Below is a small trained network, with its code and all its weights. Each question gives an input and a target symbol and asks what happens when units are switched off, that is, made to give their printed mean instead of their output.

import numpy as np


def w(rows, s, z=0):
    codes = np.array(rows[::2]) - 128.0
    scale = np.full(codes.shape[1], s)
    scale[-1] = z or s
    return codes * scale


def norm(h):
    return h / np.sqrt((h * h).mean(-1, keepdims=True) + 1e-5)


def f(y):
    return np.maximum(y, 0)


def softmax(a):
    e = np.exp(a - a.max(-1, keepdims=True))
    return e / e.sum(-1, keepdims=True)


def log_softmax(a):
    a = a - a.max(-1, keepdims=True)
    return a - np.log(np.exp(a).sum(-1, keepdims=True))


def net(x, mask):
    ids = ['ΞΠΦεμω'.index(c) for c in x.split()]
    T = len(ids)
    res = E[ids] + P[:T]
    u = 0
    for l in range(2):
        q, k, v = (norm(res) @ M[l].T for M in (Q, K, V))
        z = softmax(np.where(np.tri(T) > 0, q @ k.T / 4**0.5, -1e9)) @ v
        res = res + np.where(mask[u], z, O[l][:, -1]) @ O[l][:, :-1]
        u += 1
        y = f(norm(res) @ A[l][:, :-1].T + A[l][:, -1])
        res = res + np.where(mask[u : u + 16], y, B[l][:, -1]) @ B[l][:, :-1]
        u += 16
    return log_softmax(norm(res)[-1] @ U[:, :-1].T + U[:, -1])


Q, K, V, O, A, B = {}, {}, {}, {}, {}, {}
E = w([
[134,149,142,114,145,119,55,107,121,155,130],'Ξ',
[119,170,113,175,146,111,88,141,169,126,148],'Π',
[104,88,146,118,148,158,130,128,122,174,160],'Φ',
[110,98,132,104,144,2,103,120,205,86,118],'ε',
[133,149,101,163,102,113,135,136,130,160,170],'μ',
[153,139,116,146,109,99,131,155,134,159,106],'ω',
],0.035)
P = w([
[142,186,165,6,70,222,131,181,147,65,158],'0',
[137,199,150,29,108,197,153,154,175,138,167],'1',
[118,194,160,61,105,183,153,141,164,141,132],'2',
[105,176,138,68,109,132,133,140,166,147,138],'3',
[99,161,126,79,120,112,121,142,159,150,140],'4',
[100,147,123,94,127,102,114,145,151,156,136],'5',
[101,129,122,111,132,97,103,146,146,153,130],'6',
[103,113,125,129,136,93,98,146,139,154,125],'7',
[108,94,127,145,136,90,91,141,131,153,119],'8',
[116,75,132,164,138,91,87,132,126,154,116],'9',
[122,59,135,182,141,91,87,123,116,152,113],'10',
[130,41,138,200,143,93,94,109,106,145,114],'11',
[138,28,139,217,152,86,100,97,95,144,113],'12',
[155,9,135,235,159,77,101,79,89,144,121],'13',
],0.014)
Q[0] = w([
[131,111,219,189,247,13,104,197,99,240,202],'0.h0',
[234,63,86,175,219,100,140,83,162,99,143],'0.h0',
[157,144,215,152,134,97,167,70,48,29,127],'0.h0',
[158,113,172,242,121,180,116,80,142,254,148],'0.h0',
],0.0051)
K[0] = w([
[195,4,134,207,211,35,153,49,157,75,132],'0.h0',
[159,163,29,82,92,196,121,96,126,28,136],'0.h0',
[19,210,112,68,199,187,149,185,160,171,80],'0.h0',
[153,99,157,61,97,92,158,92,203,122,135],'0.h0',
],0.0047)
V[0] = w([
[195,127,143,96,122,105,95,91,39,140,122],'0.h0',
[108,68,68,154,166,80,165,79,133,168,51],'0.h0',
[135,101,45,14,104,83,217,142,118,77,68],'0.h0',
[180,132,145,209,88,177,130,255,37,253,81],'0.h0',
],0.0055)
O[0] = w([
[119,119,75,136,112,83,87,203,108,69,185,135],'0.h0',
[107,173,115,164,50,136,69,111,73,161,117,39],'0.h0',
[72,80,86,115,29,173,77,3,191,115,76,2],'0.h0',
[68,195,155,101,139,1,193,90,141,165,136,112],'0.h0',
],0.0094,0.0045)
A[0] = w([
[101,166,173,61,148,199,118,101,65,100,113,45],'0.n0',
[164,174,142,142,25,167,63,133,129,130,154,222],'0.n1',
[100,21,10,65,162,158,153,41,80,144,111,103],'0.n2',
[99,119,109,166,188,73,152,132,196,102,122,77],'0.n3',
[134,62,185,29,35,153,157,45,79,57,111,40],'0.n4',
[94,74,116,180,143,224,79,28,128,154,211,91],'0.n5',
[84,177,181,138,171,111,94,79,145,156,130,44],'0.n6',
[110,93,91,230,152,115,120,93,46,164,130,59],'0.n7',
[105,2,133,147,114,131,140,63,156,47,65,55],'0.n8',
[181,155,64,225,189,145,121,144,206,77,81,93],'0.n9',
[139,141,135,51,203,59,118,109,73,73,121,4],'0.n10',
[186,161,108,121,54,110,190,111,107,205,69,192],'0.n11',
[110,89,125,72,132,57,178,174,175,155,226,179],'0.n12',
[127,36,69,125,121,90,111,128,180,91,101,126],'0.n13',
[49,176,72,83,202,128,102,211,119,159,120,118],'0.n14',
[161,248,135,125,108,127,166,68,53,197,152,58],'0.n15',
],0.0073,0.003)
B[0] = w([
[150,127,190,139,114,133,196,94,123,111,83,144],'0.n0',
[108,77,79,90,207,107,171,119,141,127,173,176],'0.n1',
[184,134,179,147,137,138,69,148,179,106,79,138],'0.n2',
[108,61,163,181,164,254,171,95,125,143,98,166],'0.n3',
[149,186,106,84,192,132,108,136,206,152,168,130],'0.n4',
[81,120,65,158,197,77,156,159,144,73,73,181],'0.n5',
[112,117,118,106,160,78,126,89,87,145,152,175],'0.n6',
[92,106,137,93,120,137,140,179,122,144,161,180],'0.n7',
[90,164,38,185,136,146,39,159,82,186,138,140],'0.n8',
[115,76,169,114,157,138,97,51,121,143,186,155],'0.n9',
[161,166,150,216,48,139,150,150,172,89,128,176],'0.n10',
[167,102,72,99,106,152,67,126,143,162,141,170],'0.n11',
[103,190,142,153,132,99,157,144,142,125,20,254],'0.n12',
[154,170,122,166,63,144,145,155,129,185,117,149],'0.n13',
[160,124,149,130,174,106,185,64,130,137,158,221],'0.n14',
[52,148,86,156,118,141,131,129,165,143,159,171],'0.n15',
],0.0086,0.0093)
Q[1] = w([
[121,144,108,102,54,178,145,148,132,1,128],'1.h0',
[118,187,130,138,124,186,108,105,157,175,204],'1.h0',
[213,98,156,103,127,154,133,143,91,122,173],'1.h0',
[8,183,198,44,66,192,178,73,76,86,103],'1.h0',
],0.012)
K[1] = w([
[157,183,170,2,111,163,104,76,175,81,156],'1.h0',
[115,156,91,21,159,131,158,187,116,125,30],'1.h0',
[55,143,152,89,185,151,117,173,195,46,145],'1.h0',
[147,170,104,47,114,159,163,148,231,90,127],'1.h0',
],0.0098)
V[1] = w([
[254,136,111,215,39,172,125,162,179,161,45],'1.h0',
[177,86,125,66,169,151,135,85,97,132,45],'1.h0',
[62,175,188,242,161,170,67,52,186,74,129],'1.h0',
[52,49,60,189,135,167,157,170,151,95,143],'1.h0',
],0.0096)
O[1] = w([
[163,165,120,150,188,59,121,56,8,127,162,126],'1.h0',
[58,79,153,254,100,29,121,147,113,145,164,2],'1.h0',
[194,193,198,137,37,159,60,147,95,106,244,109],'1.h0',
[179,200,156,110,87,86,171,105,159,95,83,121],'1.h0',
],0.014,0.0039)
A[1] = w([
[141,103,107,189,76,74,90,111,126,66,133,183],'1.n0',
[78,135,92,148,152,65,167,39,34,144,140,128],'1.n1',
[156,147,133,108,155,129,95,112,97,129,114,104],'1.n2',
[134,172,115,164,150,152,122,93,111,100,156,123],'1.n3',
[114,117,126,152,131,136,77,131,51,109,188,178],'1.n4',
[143,129,120,113,67,84,123,119,159,105,129,88],'1.n5',
[110,175,87,139,80,129,171,155,134,100,146,93],'1.n6',
[81,118,145,171,90,65,141,153,176,145,150,97],'1.n7',
[127,68,156,155,128,123,117,168,133,128,169,214],'1.n8',
[118,164,120,147,110,89,141,98,101,86,119,79],'1.n9',
[148,132,110,110,164,186,91,146,123,124,146,183],'1.n10',
[142,105,114,143,131,140,110,141,156,135,124,149],'1.n11',
[67,128,93,154,180,61,153,64,82,117,118,64],'1.n12',
[52,59,120,157,66,138,154,162,159,144,111,33],'1.n13',
[86,82,119,143,121,144,136,190,180,154,153,2],'1.n14',
[118,27,24,82,155,255,99,125,93,112,153,84],'1.n15',
],0.018,0.0065)
B[1] = w([
[118,119,109,106,176,130,161,150,117,164,134,188],'1.n0',
[112,60,88,128,77,174,81,52,120,158,115,247],'1.n1',
[99,87,142,143,112,120,166,141,134,139,136,180],'1.n2',
[112,98,88,128,120,97,149,166,121,136,100,160],'1.n3',
[168,144,135,160,100,142,114,102,186,94,112,182],'1.n4',
[106,144,174,179,129,165,122,110,106,104,118,153],'1.n5',
[117,112,153,114,141,134,90,135,88,136,160,150],'1.n6',
[129,99,130,80,173,119,151,137,122,151,126,172],'1.n7',
[121,135,116,113,74,139,104,109,97,96,131,213],'1.n8',
[128,127,110,114,181,102,160,156,120,164,138,143],'1.n9',
[117,129,138,107,157,143,188,125,99,126,104,217],'1.n10',
[121,142,126,120,77,89,96,118,126,126,150,175],'1.n11',
[68,134,149,197,58,189,141,58,74,151,126,235],'1.n12',
[120,75,135,96,66,58,107,152,143,134,188,157],'1.n13',
[123,98,90,126,102,73,134,148,130,137,121,189],'1.n14',
[213,132,6,17,216,163,35,51,117,92,55,162],'1.n15',
],0.018,0.013)
U = w([
[254,87,51,77,188,148,16,75,122,99,127,4],'Ξ',
[177,157,189,164,57,202,98,183,90,58,195,197],'Π',
[122,70,60,133,32,26,130,221,136,128,152,165],'Φ',
[192,183,96,246,70,28,174,106,228,63,20,149],'ε',
[104,175,136,108,244,121,181,168,94,188,117,175],'μ',
[42,109,98,178,52,185,136,47,79,167,88,34],'ω',
],0.0055,0.0019)

Each question gives the input, a string of symbols that net reads in full, and the target symbol t.
The units are the heads (4 rows each of Q, K, V and O) and the neurons (one row each of A and B). Each row of codes is followed by its name. A weight is (code - 128) times the scale printed after its matrix; where a second scale follows, it is the last column's (O, A, B and U).
mask holds one flag per unit, layer by layer, with each layer's heads first. A switched-off unit (its flag False) gives its mean, the last column of its rows in O or B, instead of its output. The means were averaged over made-up inputs and are rounded, as every weight is.
A unit's drop is (log p(t) with every unit on - log p(t) with that unit switched off) / (log p(t) with every unit on - log p(t) with every unit switched off).
The circuit of an input: a set's keep is (log p(t) with only the set's units on - log p(t) with every unit switched off) / (log p(t) with every unit on - log p(t) with every unit switched off). Starting from the 12 units with the biggest drops (on a tie, the unit counted first), units are removed one at a time, each time the one whose removal leaves the highest keep (on an exact tie, the one counted first), for as long as the keep stays at least 0.8.
units of the circuit, in order: the units of the circuit, biggest drop first
most important unit: the unit with the biggest drop
k most important neurons: the k neurons with the biggest drops, biggest first
k most important neurons of layer l: the k neurons of layer l with the biggest drops, biggest first
input μ Ξ Ξ ω Ξ Π Ξ Ξ ω Ξ Ξ ε Φ, target Ξ: 2 most important neurons : [0.n14, 1.n15]
input Φ Ξ Φ Ξ ω Ξ Ξ Ξ Ξ ε ω, target Ξ: units of the circuit, in order : [0.h0, 0.n12, 1.n15]
input Ξ Ξ μ Ξ ω ω Ξ ε μ Φ ε ε Ξ, target Ξ: units of the circuit, in order : [0.h0, 1.n12]
input Ξ Φ ω Ξ Ξ μ Ξ μ ω Ξ μ ε Π Φ, target Π: units of the circuit, in order : [1.h0, 0.n2, 0.h0, 1.n1]
input Ξ μ Ξ Ξ Ξ Φ ε ω, target Ξ: units of the circuit, in order : [0.h0, 1.n15]
input μ μ μ ω Ξ Ξ ε Ξ Π, target Φ: units of the circuit, in order : [1.h0, 1.n14]
input μ Ξ ε Ξ Ξ ω Ξ μ Ξ Π, target Φ: most important neuron : [0.n12]
input Ξ Φ Ξ Φ μ Ξ ε ω Ξ Φ μ Π, target ε: units of the circuit, in order : [1.h0, 0.n5, 0.h0, 0.n1]
input μ Φ ε μ Π, target ε: 4 most important neurons : [0.n5, 0.n1, 1.n1, 1.n12]
input μ Φ Ξ Ξ Π Φ Π Π Ξ μ Ξ Ξ, target μ: 2 most important neurons of layer 1 : [1.n1, 1.n12]
input Φ ω ω ε Ξ Ξ Ξ Ξ μ ω μ Φ, target ε: 2 most important neurons : [0.n11, 0.n12]
input Φ Ξ Ξ Ξ Ξ Ξ μ Ξ ω ε Ξ Φ ε, target ε: 4 most important neurons : [0.n3, 0.n8, 0.n13, 1.n4]
input Π Ξ Φ Π μ Ξ Ξ ε ω ω μ Ξ μ Φ, target ε: 2 most important neurons : [0.n5, 0.n2]
input ω Ξ μ Ξ Ξ Ξ μ ε ω ω Π Φ Π μ, target Π: 3 most important neurons of layer 0 : [0.n7, 0.n12, 0.n14]
input Ξ ε μ Π ε Ξ Ξ Ξ Ξ, target Ξ: most important unit : 1.n12
input Φ ω Ξ Ξ Φ ω ε Φ, target Ξ: 3 most important neurons of layer 0 : [0.n1, 0.n14, 0.n4]
input Ξ Φ ω μ Φ μ μ Φ Π Ξ ε Π, target Ξ: 3 most important neurons : [0.n12, 0.n1, 0.n6]
input Ξ ω ω Ξ Ξ Ξ Ξ ε Φ Ξ Ξ Π μ, target Π: 3 most important neurons : [0.n7, 0.n12, 0.n5]
input Ξ ω ε Ξ Φ ω, target μ: 3 most important neurons : [0.n5, 0.n12, 0.n11]
input μ ε Φ Ξ Ξ Ξ Φ Φ Π, target μ: 3 most important neurons : [0.n5, 1.n0, 0.n8]
input Ξ Ξ Ξ Ξ ε Ξ μ ω ω Π Φ, target Π: 3 most important neurons : [0.n12, 0.n2, 0.n11]
input μ Ξ Π μ Ξ, target μ: most important unit : 0.n15
input μ Ξ Π μ Φ μ Φ Ξ μ Φ Φ, target μ: 3 most important neurons : [0.n3, 0.n12, 0.n11]
input μ Ξ Ξ Ξ Ξ ε Π, target Ξ: 3 most important neurons : [0.n12, 0.n6, 1.n15]
input ω μ Ξ Ξ Ξ Π Ξ ε Ξ Φ μ Ξ Ξ μ, target Φ: 4 most important neurons : [0.n12, 0.n1, 0.n7, 0.n5]
input Π Ξ μ Ξ Ξ ω Π Ξ Ξ μ ε, target ε: 2 most important neurons : [0.n3, 1.n1]
input Ξ Ξ ω Ξ Ξ ε μ, target Ξ: most important unit : 0.h0
input μ μ Ξ Ξ Ξ Φ ε μ, target Ξ: 2 most important neurons of layer 0 : [0.n1, 0.n12]
input ω Φ ε, target μ: 4 most important neurons of layer 0 : [0.n13, 0.n8, 0.n4, 0.n10]
input Ξ ω Ξ Ξ Ξ Ξ ε, target Φ: 3 most important neurons of layer 0 : [0.n6, 0.n14, 0.n13]
